(in the rows, 128 means zero)
Facts:
badrasal δ 817; baluk δ 354; befidro δ 354; bisto δ 354
bituk δ 817; boster δ 354; botra δ 354; bragrum δ 354
breklok δ 354; breri δ 817; britol δ 354; brubrin δ 354
dalifik δ 817; dedegem δ 817; defen δ 354; disto δ 354
dretu δ 354; dridrodam δ 817; dridrugin δ 354; driklu δ 817
drople δ 354; druflar δ 817; drunan δ 817; duflon δ 354
fekla δ 354; fikis δ 817; fizus δ 817; flado δ 354
flelatrek δ 354; fleska δ 354; flipi δ 354; flisu δ 354
flivom δ 817; fodrak δ 354; fugroste δ 817; fuplil δ 817
furon δ 354; gokas δ 354; goso δ 817; gragrok δ 817
grapal δ 354; grasal δ 817; grobur δ 817; grodo δ 817
guzeflo δ 817; kabrenil δ 354; kaduk δ 354; klebren δ 354
klekluk δ 817; kletrito δ 354; klotegor δ 354; kobu δ 354
kosti δ 817; kupel δ 354; lage δ 354; lebuplam δ 354
lidu δ 817; ligrum δ 817; lomar δ 354; loskir δ 354
mafu δ 354; maplem δ 354; morutos δ 354; motri δ 354
musi δ 354; naklin δ 354; naplosko δ 354; nena δ 354
nesul δ 817; nipek δ 354; nofes δ 354; noklesis δ 354
nugagi δ 354; nugona δ 354; nugugor δ 354; nuki δ 354
nuplun δ 817; pagol δ 817; patrurur δ 817; pebruk δ 817
pefli δ 817; plaklus δ 817; plalezur δ 354; plamibre δ 817
platuk δ 354; plibrul δ 817; pliku δ 817; pliva δ 354
plizas δ 354; plofluk δ 817; ploski δ 354; plotral δ 354
plugre δ 354; pluza δ 354; ramar δ 354; ramer δ 354
rezi δ 817; rodisku δ 354; rustaflum δ 354; rustas δ 817
sadra δ 817; seklo δ 817; skenon δ 354; skilabel δ 354
skora δ 817; somis δ 817; stodru δ 354; stumimes δ 817
stutruk δ 354; suver δ 354; tigrol δ 817; tofum δ 354
traflek δ 817; trimuk δ 817; trobem δ 817; tunon δ 817
vekler δ 354; vivu δ 354; vostu δ 354; vutak δ 817
zerer δ 354; zisor δ 817; bisto φ naklin; bisto φ flado
bituk φ pliku; bituk φ goso; bragrum φ morutos; breri φ ligrum
breri φ nena; breri φ goso; britol φ brubrin; dedegem φ plamibre
dedegem φ breklok; dedegem φ stodru; defen φ pagol; defen φ befidro
defen φ lage; disto φ fleska; disto φ plofluk; dretu φ naklin
dretu φ vostu; dretu φ ramar; dretu φ brubrin; drople φ dridrodam
drople φ breklok; drople φ nuplun; druflar φ baluk; druflar φ botra
druflar φ plotral; drunan φ kletrito; drunan φ grasal; duflon φ befidro
duflon φ sadra; fekla φ morutos; fekla φ breklok; fekla φ zerer
flisu φ kosti; flisu φ plizas; fugroste φ pluza; fugroste φ skenon
fugroste φ kobu; gokas φ nugona; grobur φ fikis; grobur φ nuplun
grobur φ noklesis; grobur φ klotegor; grodo φ plamibre; grodo φ flivom
kabrenil φ befidro; kabrenil φ tunon; kabrenil φ pliva; kabrenil φ brubrin
klekluk φ furon; kupel φ pebruk; kupel φ trimuk; kupel φ fizus
kupel φ lidu; kupel φ nugona; lebuplam φ maplem; lomar φ maplem
lomar φ fodrak; motri φ vekler; motri φ lidu; musi φ dridrodam
musi φ befidro; naplosko φ maplem; naplosko φ fuplil; nesul φ dalifik
nesul φ guzeflo; nipek φ tofum; nofes φ plalezur; nofes φ morutos
nofes φ plizas; nugagi φ morutos; nugagi φ ligrum; nugagi φ grapal
nugugor φ klebren; nuki φ dridrugin; nuki φ fizus; patrurur φ driklu
patrurur φ fodrak; patrurur φ kaduk; plaklus φ mafu; platuk φ boster
plibrul φ vivu; ploski φ ramer; ploski φ kobu; plugre φ somis
plugre φ flipi; rezi φ plalezur; rezi φ sadra; rodisku φ gragrok
rodisku φ goso; rodisku φ flivom; rustaflum φ dridrugin; rustaflum φ badrasal
rustas φ plofluk; rustas φ vivu; seklo φ ramer; seklo φ fizus
seklo φ pefli; seklo φ flipi; seklo φ skora; seklo φ tofum
stumimes φ grapal; stumimes φ vostu; stutruk φ plamibre; suver φ trimuk
suver φ goso; suver φ kaduk; traflek φ nena; traflek φ fuplil
trobem φ flelatrek; trobem φ plotral; vutak φ fleska; vutak φ fodrak
zisor φ skilabel

Known rows:
[122 160 152  50 102 115 137 109 120 155 146  41 123 157 122 122  66 139
 157 154 103 138 101 105 163 138 171] -> duflon
[172 105 160 135 125 134 116  75 108 113 188 124  84 171 105  46  77 116
 143 165 115 154  58 107 160 118 135] -> lomar
[170  93 162 107 159 152 112  61 143  69 156 121 116 149 136  46 109  60
 122 148 124 155  51  74 128 145 119] -> maplem
[155 109 138 115 166 139  97  55 152  94 178 103 109 184 135  58 109 124
 150 153  97 175  76  83 144 156 140] -> naplosko
[124 152 139 105 104 130 121  98 134 114 160 108  80 177 130 119  93 159
 124 136  92 153 111 118 123 106 147] -> plugre
[120 149 160  86 106 147 133 101 141  84 135 123  87 143 136 131 103 117
  95 115 103 134 110 108  98 105 135] -> flipi
[132 102  70 184 124 112 128 167 107 182 131 137 160 106 129 129 193 150
 150 149 134 128 165 173 146 171 127] -> zisor
[125 139 167  91 117 144 131  96 139  86 129 121 102 143 130 133  98 118
 107 114 113 131 104 105 101 102 138] -> plotral
[117 160 128 101 129 115 115  98 145 117 145 127 102 166 136 103  69 169
 132 127  97 127  96 114 158  99 132] -> motri
[139 116 124 105 141 108 172 103 164  94 126 132  87 146 125 130  59 176
 209 129  92 172  96 126 123  76 147] -> dretu
[124 143 163  93 123 140 132  95 142  87 123 123 104 140 131 129  94 110
 107 115 122 128 102 102 107 101 134] -> baluk
[143 108 106 206 142  97  87 160 104 167 129 127 153  83 100 164 203 182
 143 121 135 139 192 155 195 168 131] -> bituk
[129 105  99 155 129 130 144 174 108 157  98 137 177  66 133 142 199  95
 126 138 154 101 161 160 131 174 117] -> pagol
[109 112 116 167 146 140 138 181 132 150 107 158 159  80 130 128 203 115
 117 151 173  93 169 183 115 177 117] -> nuplun
[139  89  61 192 143 102 147 188 120 171 128 151 155 101 118 133 183 157
 187 128 132 146 165 171 128 155 118] -> stumimes
[110  76  92 175 129 141 122 142  86 177 101 178 195 105 117 170 186 109
 136 113 166  67 135 161 107 164 146] -> plofluk
[130 105  85 167 117 133 137 171 112 146 108 152 163  68 143 138 207  98
 114 133 145 114 167 161 114 167 113] -> skora

Rows:
No name comes twice in this set of rows, the named rows included.
[108 165 134  82 140 126 119 106 157  92 108 153 115 133 147 102  71 128
  96 107 111  98  84 100 154  96 111] -> nugona
[156  91 100 213 103 112 130 178  65 192 153 157 137  84  90 107 170 136
 143 156 153 113 147 185 176 138 118] -> patrurur
[114 127  50 165 116 121 130 172 122 154  97 171 164  71 165 117 195 116
  96 121 121  89 152 160 149 164  95] -> fizus
[108  77  57 183 141 133 105 134 101 196 130 161 203 152 126 166 183 165
 165 126 142  89 145 163 120 188 162] -> plibrul
[107 174 100  97 117 124 112 102 154 113 142 135  93 176 155  90  76 175
 112 128  77 127  95 118 161 105 126] -> nuki
[137 121 130  96 134 104 171  98 159  97 124 119  92 145 127 125  56 171
 202 137  93 167  96 130 133  86 152] -> britol
[105 118 128 149 149 138 143 189 132 155 104 137 164  76 127 127 198 111
 125 171 175  88 167 193 129 195 126] -> dridrodam
[115 125 153 122 108 142 112  82 101 145 161 145 106 194  98 137  63 162
 147 125 121 107  84 126 123  89 172] -> disto
[142  96 103 178 118 126 142 175  92 157 107 160 163  63 117 135 187  96
 122 133 164 101 155 165 132 153 106] -> driklu
[134 151 131  98 113 118 116 107 119 133 155  98 106 182 122 119  71 143
 139 116  99 156 109  88 126  99 136] -> flisu
[137  80  87 173 167 136 118 145 131 133 111 141 185  83 143 118 225  87
 130 128 150 133 149 133 123 208 110] -> fuplil
[109 163 195  29 117 131 154 113 142 121 111  50 122 108 120 129  74 107
 140 153 129 108  97 111 149 148 164] -> befidro
[ 99  73  62 188 131 135 105 128  92 207 126 172 204 152 117 171 180 162
 168 125 143  77 139 170 118 180 169] -> rustas
[161 107 143 120 153 139 107  66 138 102 180 107 106 181 131  47 101 122
 148 158 106 169  69  91 146 142 136] -> lebuplam
[136 116 151  79 144 118 193 104 165  70  91 135  99 104 130 144  60 132
 193 121 109 151  92 115 112  78 135] -> brubrin

The same things again, as new rows of numbers:
Known rows:
[179 124 122 156 166 156 104 121 113  92  90 134 140 100 130 164 179 104
 136 144  62 162 123  72 116 166 148 144 151 112  96 132 132 129 102 145
 169] -> fuplil
[145 163 101 148 142 144 123 141  99 112  93 173 143  68 131 128 136  47
 110 109  88 120  87  95 158 179 150 156 107 139 128 153 138  98 104  90
  93] -> pluza
[179 128 130 156 169 159  97 115 119  98  86 129 132  93 131 162 181 106
 138 152  64 161 120  74 123 166 143 152 147 116  92 137 121 131  94 148
 162] -> gragrok
[182 135 124 152 162 145 101 100 126 109  82 142 137  97 133 168 174 115
 139 166  58 162 123  70 134 141 143 171 154 129  97 124 110 135  87 145
 151] -> patrurur
[180 130 131 150 165 155  99 112 123 101  88 133 129  93 133 164 181 109
 136 159  65 157 122  73 123 164 137 152 148 119  90 136 117 134  94 148
 159] -> driklu
[142 163 100 155 147 144 124 148  90 107  92 171 149  67 130 133 137  41
 108 101  85 125  90  97 160 176 155 153 114 133 133 151 145  97 111  88
 100] -> nena
[146 162  89 155 150 148 119 137  97 114  89 171 149  69 129 130 125  51
 107 102  84 134  86 101 165 160 153 169 121 142 112 133 138  98 103  81
  98] -> motri
[179 128 127 152 168 158  98 115 122  97  88 131 131  94 130 162 180 110
 138 153  66 160 119  74 120 167 140 150 148 118  89 135 121 132  94 146
 162] -> tigrol
[138 166  90 152 142 137 120 136 104 115  85 173 152  76 130 127 128  54
 118 104  84 131  79  97 161 164 156 165 113 156 132 140 139  95 100  87
  92] -> flisu
[135 159  88 145 151 135 111 148  97 101  79 176 172  78 135 125 132  62
 113  99  84 136  76  90 165 169 153 160 117 153 127 137 144  87  99 102
  87] -> defen
[188 124 112 162 168 167  91 102 132 109  76 134 144 103 117 152 171 107
 149 144  55 166 106  64 113 161 146 169 150 126  83 117 124 126  77 138
 158] -> seklo
[187 126 127 153 172 169  94 111 122 105  88 131 129  90 126 163 180 105
 133 150  66 158 120  71 117 168 134 155 154 112  72 128 121 132  91 138
 168] -> fizus
[178 126 127 150 169 160  96 117 120  96  89 130 131  94 135 162 180 112
 135 152  69 161 120  77 121 166 140 150 149 117  82 132 120 133  97 147
 165] -> nuplun
[144 163 100 148 144 144 122 142  98 110  94 172 142  66 132 129 136  48
 109 110  89 121  88  96 159 176 150 154 110 138 125 151 138  99 106  89
  95] -> klebren
[175 132 121 174 176 160  93 112 110 101  73 124 148  97 125 163 176 103
 144 142  50 178 116  76 135 149 154 170 157 120 104 126 124 127  90 146
 160] -> bituk
[140 165 100 150 146 142 124 141 101 109  98 169 140  64 131 129 131  44
 107 110  87 123  93 101 161 178 149 153 110 136 128 153 137  98 109  91
  92] -> ramar
[178 128 113 160 169 156  98 108 127 100  81 131 144 104 125 155 170 114
 149 145  56 172 112  74 120 155 150 163 150 129  93 123 123 126  86 144
 156] -> trobem

Rows:
No name comes twice in this set of rows, the named rows included.
[169 111 111 164 159 161  92 115 118  99  74 129 124 102 143 152 166 123
 137 146  67 187 113  92 126 153 154 160 146 117  77 114 122 134  96 153
 158] -> dedegem
[148 164  90 144 128 122 137 133  94 114  89 196 154  79 136 138 128  50
 102 116  81 125  98  88 162 148 160 164 121 144 142 134 141 100 109  85
  91] -> lomar
[175 125 109 167 169 154 104 118 110  93  81 133 154 108 125 161 172 107
 143 133  51 176 119  74 119 151 158 155 158 119 102 119 136 125  98 142
 167] -> traflek
[133 157  89 142 152 131 108 149  99  99  76 180 178  81 136 122 134  65
 116  97  84 136  72  85 165 171 152 159 116 158 130 137 145  84  97 108
  85] -> duflon
[176 112 122 160 160 165  95 116 116  98  80 127 116  94 142 153 175 114
 134 152  69 177 119  88 123 168 149 152 138 106  81 129 120 136  98 156
 158] -> plamibre
[166 136 112 164 172 151 102 106 131  97  90 122 139 101 122 159 162 109
 144 149  54 174 122  86 124 154 147 157 155 128  97 125 120 128  96 144
 155] -> stumimes
[187 136 122 145 160 142 104  98 130 108  86 145 133 100 136 166 172 123
 145 171  62 158 121  72 133 136 145 172 150 134  95 126 105 138  85 142
 149] -> vutak
[171 128 117 152 167 148  90 113 128  97  73 136 154 108 132 157 179 122
 151 146  61 168 103  66 121 158 145 158 151 141  97 121 125 122  85 153
 156] -> rezi
[146 163  89 155 152 151 118 137  97 115  89 171 148  66 127 131 125  51
 105 102  85 133  87 103 164 159 151 171 124 140 108 131 137  98 104  78
 101] -> gokas
[181 130 130 155 173 163  95 114 118 101  87 129 131  89 130 166 181 105
 133 153  64 159 122  75 125 164 137 155 153 113  83 133 119 133  95 144
 165] -> trimuk
[120 173  95 152 138 128 118 138 108 117  88 168 141  76 136 137 128  57
 115 107  94 130  78 109 162 162 150 155 121 170 133 140 137  97 109  83
 102] -> bragrum
[150 163  91 158 155 159 114 136  94 119  88 171 146  62 125 133 126  47
 100 101  85 133  88 100 165 157 147 175 130 136  99 128 136 101 102  73
 105] -> kupel
[122 166  93 151 139 133 117 141 104 115  87 169 138  75 141 135 127  61
 110 106  95 135  79 113 162 162 151 156 120 162 123 135 138 100 110  85
 103] -> fekla

The same things again, as new rows of numbers:
Known rows:
[ 96 128 179 135  45 185 122 130 121 142 126 111 129] -> stumimes
[101 149 139 135  72 231  99 145 134 146 131 113 111] -> pefli
[133 157 148 132 172  86 138 164 113 109 128 129 158] -> nugugor
[ 86 145 166 131  49 183 114 142 125 143 154 125 132] -> nesul
[ 91 146 167 130  56 185 112 139 124 145 154 125 128] -> klekluk
[141 159 141 117 145  71 140 131 109 110 125 122 173] -> lebuplam
[133 156 124 140 179 116 133 179 124 103 114 129 167] -> nipek
[104 149 151 131  67 220  99 135 128 148 139 114 108] -> badrasal
[152 149 165 126 191  99 139 160 119 120  96 108 139] -> ramar
[ 84 152 184 140  61 196 119 136 126 131 174 122 132] -> trobem
[134 139 154 131 176  74 143 186 114 125 103 136 146] -> duflon
[ 91 135 152 134  34 181 113 113 109 133 156 132 111] -> grodo
[160 156 144 122 160 108 135 111 103  98 115 109 134] -> nena
[110 147 139 128  60 227  98 123 127 143 131 108 108] -> lidu
[139 144 163 130 179  81 142 171 119 124  94 121 158] -> britol
[135 154 119 140 169 113 135 177 124  99 107 129 175] -> nuki
[113 147 139 127  48 225 100 105 122 139 131 101 109] -> trimuk

Rows:
No name comes twice in this set of rows, the named rows included.
[155 147 158 129 179 110 139 133 108 104 104 109 124] -> grapal
[103 141 154 122  74 191  98 144 110 165 152 132  70] -> nuplun
[ 78 140 135 145  48 210 110 162 136 139 134 128 152] -> seklo
[149 161 126 133 189 127 125 160 120 107 114 118 139] -> dridrugin
[135 147 135 133 160  81 137 148  99  98 134 141 137] -> stutruk
[130 138 161 130 171  64 145 185 119 129  92 131 166] -> kabrenil
[108 159 159 109  54 182 100 114 121 169 151 114 115] -> plofluk
[103 139 170 120  76 192 104 158 124 171 131 119  93] -> pagol
[158 163 127 117 159 102 130 118 108 106 117 109 145] -> kaduk
[139 149 126 130 132  86 141 130 109  92 112 123 179] -> suver
[137 146 130 132 141  81 145 127 102  88 125 129 163] -> rodisku
[148 160 128 129 175 117 128 150 117 107 112 119 148] -> vekler
[117 137 166 127  49 209 110  90 110 134 138 101  92] -> ligrum

